Here is a tiny trained network, its code and every weight. The questions are about switching its units off for an input and a class, where a switched-off unit gives its printed mean instead of its output.

import numpy as np


def w(rows, s, z=0):
    codes = np.array(rows[::2]) - 128.0
    scale = np.full(codes.shape[1], s)
    scale[-1] = z or s
    return codes * scale


def norm(h):
    return h / np.sqrt((h * h).mean(-1, keepdims=True) + 1e-5)


def f(y):
    return y / 2 * (1 + np.tanh(0.7978845608 * (y + 0.044715 * y**3)))


def log_softmax(a):
    a = a - a.max(-1, keepdims=True)
    return a - np.log(np.exp(a).sum(-1, keepdims=True))


def net(x, mask):
    res = np.array(x, float).reshape(1, 8) / 4 @ E
    u = 0
    for l in range(2):
        y = f(norm(res) @ A[l][:, :-1].T + A[l][:, -1])
        res = res + np.where(mask[u : u + 13], y, B[l][:, -1]) @ B[l][:, :-1]
        u += 13
    return log_softmax(norm(res)[-1] @ U[:, :-1].T + U[:, -1])


A, B = {}, {}
E = w([
[129,130,126,128,130],'x0',
[129,128,131,129,127],'x1',
[136,41,194,93,217],'x2',
[79,192,174,23,65],'x3',
[2,147,160,172,130],'x4',
[128,130,132,130,127],'x5',
[129,128,129,129,125],'x6',
[130,131,129,130,130],'x7',
],0.017)
A[0] = w([
[147,82,105,174,175,100],'L0N1',
[130,111,119,253,148,110],'L0N2',
[120,168,51,189,73,186],'L0N3',
[237,113,141,67,168,167],'L0N4',
[96,122,160,123,174,80],'L0N5',
[121,136,108,111,134,135],'L0N6',
[107,102,155,122,178,129],'L0N7',
[135,103,144,164,165,113],'L0N8',
[166,149,119,135,88,107],'L0N9',
[210,168,84,93,86,148],'L0N10',
[199,117,63,228,129,11],'L0N11',
[117,131,180,41,153,93],'L0N12',
[113,112,145,134,138,96],'L0N13',
],0.024,0.011)
B[0] = w([
[217,107,142,139,111,192],'L0N1',
[96,68,55,142,180,219],'L0N2',
[3,89,84,159,107,251],'L0N3',
[73,157,134,237,95,241],'L0N4',
[147,126,158,101,152,160],'L0N5',
[133,122,119,129,118,135],'L0N6',
[178,134,154,112,151,182],'L0N7',
[159,102,138,133,150,170],'L0N8',
[154,119,131,83,123,161],'L0N9',
[196,119,82,57,96,226],'L0N10',
[66,234,209,92,104,197],'L0N11',
[47,109,97,71,115,199],'L0N12',
[135,103,140,112,137,135],'L0N13',
],0.04,0.015)
A[1] = w([
[207,100,64,96,100,69],'L1N1',
[242,221,167,226,78,111],'L1N2',
[81,131,159,160,68,82],'L1N3',
[70,173,75,167,81,99],'L1N4',
[156,125,35,161,108,78],'L1N5',
[180,94,170,136,229,31],'L1N6',
[88,153,141,148,87,101],'L1N7',
[40,169,130,140,83,76],'L1N8',
[124,210,40,105,107,66],'L1N9',
[118,193,212,19,151,4],'L1N10',
[82,136,81,45,141,108],'L1N11',
[124,75,159,121,67,88],'L1N12',
[253,76,13,72,84,20],'L1N13',
],0.021,0.0041)
B[1] = w([
[146,115,81,110,155,155],'L1N1',
[2,70,109,143,161,176],'L1N2',
[139,158,125,88,108,195],'L1N3',
[226,145,212,135,147,248],'L1N4',
[63,129,152,106,168,162],'L1N5',
[139,157,69,74,99,174],'L1N6',
[143,136,137,98,106,185],'L1N7',
[193,152,169,97,116,249],'L1N8',
[159,113,145,92,124,184],'L1N9',
[71,105,112,188,126,160],'L1N10',
[146,122,123,227,137,224],'L1N11',
[134,198,86,135,150,145],'L1N12',
[147,112,60,68,199,180],'L1N13',
],0.042,0.017)
U = w([
[152,206,217,85,54,253],'0',
[7,96,159,201,146,53],'1',
[162,106,59,38,156,47],'2',
],0.017,0.0013)

Each question gives the input, the list of numbers given to net, and the class t.
The units are the neurons (one row each of A and B). Each row of codes is followed by its name. A weight is (code - 128) times the scale printed after its matrix; where a second scale follows, it is the last column's (A, B and U).
mask holds one flag per neuron, layer by layer. A switched-off neuron (its flag False) gives its mean, the last column of its row in B, instead of its output. The means were averaged over made-up inputs and are rounded, as every weight is.
A unit's drop is (log p(t) with every unit on - log p(t) with that unit switched off) / (log p(t) with every unit on - log p(t) with every unit switched off).
The circuit of an input: a set's keep is (log p(t) with only the set's units on - log p(t) with every unit switched off) / (log p(t) with every unit on - log p(t) with every unit switched off). Starting from the 12 units with the biggest drops (on a tie, the unit counted first), units are removed one at a time, each time the one whose removal leaves the highest keep (on an exact tie, the one counted first), for as long as the keep stays at least 0.8.
circuit, biggest first: the units of the circuit, biggest drop first
k most important neurons: the k neurons with the biggest drops, biggest first
k most important neurons of layer l: the k neurons of layer l with the biggest drops, biggest first
drop of u: that unit's drop, to one decimal
input [-2,2,6,3,-5,2,-5,6], class 0: 2 most important neurons => (L0N4; L0N12)
input [-6,-2,-5,-1,2,1,-6,8], class 1: circuit, biggest first => (L0N3)
input [3,-4,-1,-8,1,5,-3,7], class 1: 4 most important neurons => (L0N2; L0N4; L0N8; L0N11)
input [-6,-5,-7,1,-1,8,6,2], class 2: 4 most important neurons => (L0N10; L0N4; L0N11; L0N9)
input [-2,0,0,-7,-7,-1,3,-4], class 0: 2 most important neurons => (L0N11; L0N4)
input [8,-2,0,-1,-6,1,0,-6], class 0: 2 most important neurons => (L0N4; L0N11)
input [-7,1,-1,8,-7,-7,-4,3], class 2: 2 most important neurons => (L0N10; L0N11)
input [5,-7,-3,-6,2,-1,-8,6], class 1: 2 most important neurons of layer 0 => (L0N2; L0N3)
input [0,6,6,4,1,-8,-1,-7], class 1: 2 most important neurons of layer 1 => (L1N10; L1N4)
input [-3,7,-3,5,0,4,1,4], class 2: 3 most important neurons => (L0N4; L0N11; L0N10)
input [-2,0,3,6,8,-3,3,-6], class 1: 2 most important neurons => (L0N4; L0N3)
input [8,-2,1,2,3,6,4,6], class 1: 2 most important neurons => (L0N4; L0N3)
input [8,5,-1,-1,0,1,-4,5], class 0: 3 most important neurons => (L0N11; L1N8; L1N2)
input [8,-6,1,-4,7,-7,2,-7], class 2: circuit, biggest first => (L0N4)
input [4,-1,0,-5,-5,2,-1,1], class 0: 2 most important neurons => (L0N11; L0N4)
input [3,6,8,3,-8,-5,-3,6], class 0: 2 most important neurons of layer 0 => (L0N4; L0N12)
input [4,0,-6,-8,0,1,6,5], class 0: 3 most important neurons of layer 0 => (L0N11; L0N1; L0N12)
input [-5,0,-2,0,-7,4,-1,-3], class 0: 2 most important neurons of layer 0 => (L0N4; L0N11)
input [1,-3,8,-4,-5,0,4,1], class 1: drop of L0N4 => 0.5
input [-1,-2,-3,-8,-3,5,-8,-7], class 0: circuit, biggest first => (L0N11)
input [7,-8,-1,-4,1,5,8,4], class 1: drop of L0N8 => 0.1
input [-6,-3,-7,7,-3,5,-1,0], class 2: drop of L0N10 => 0.7
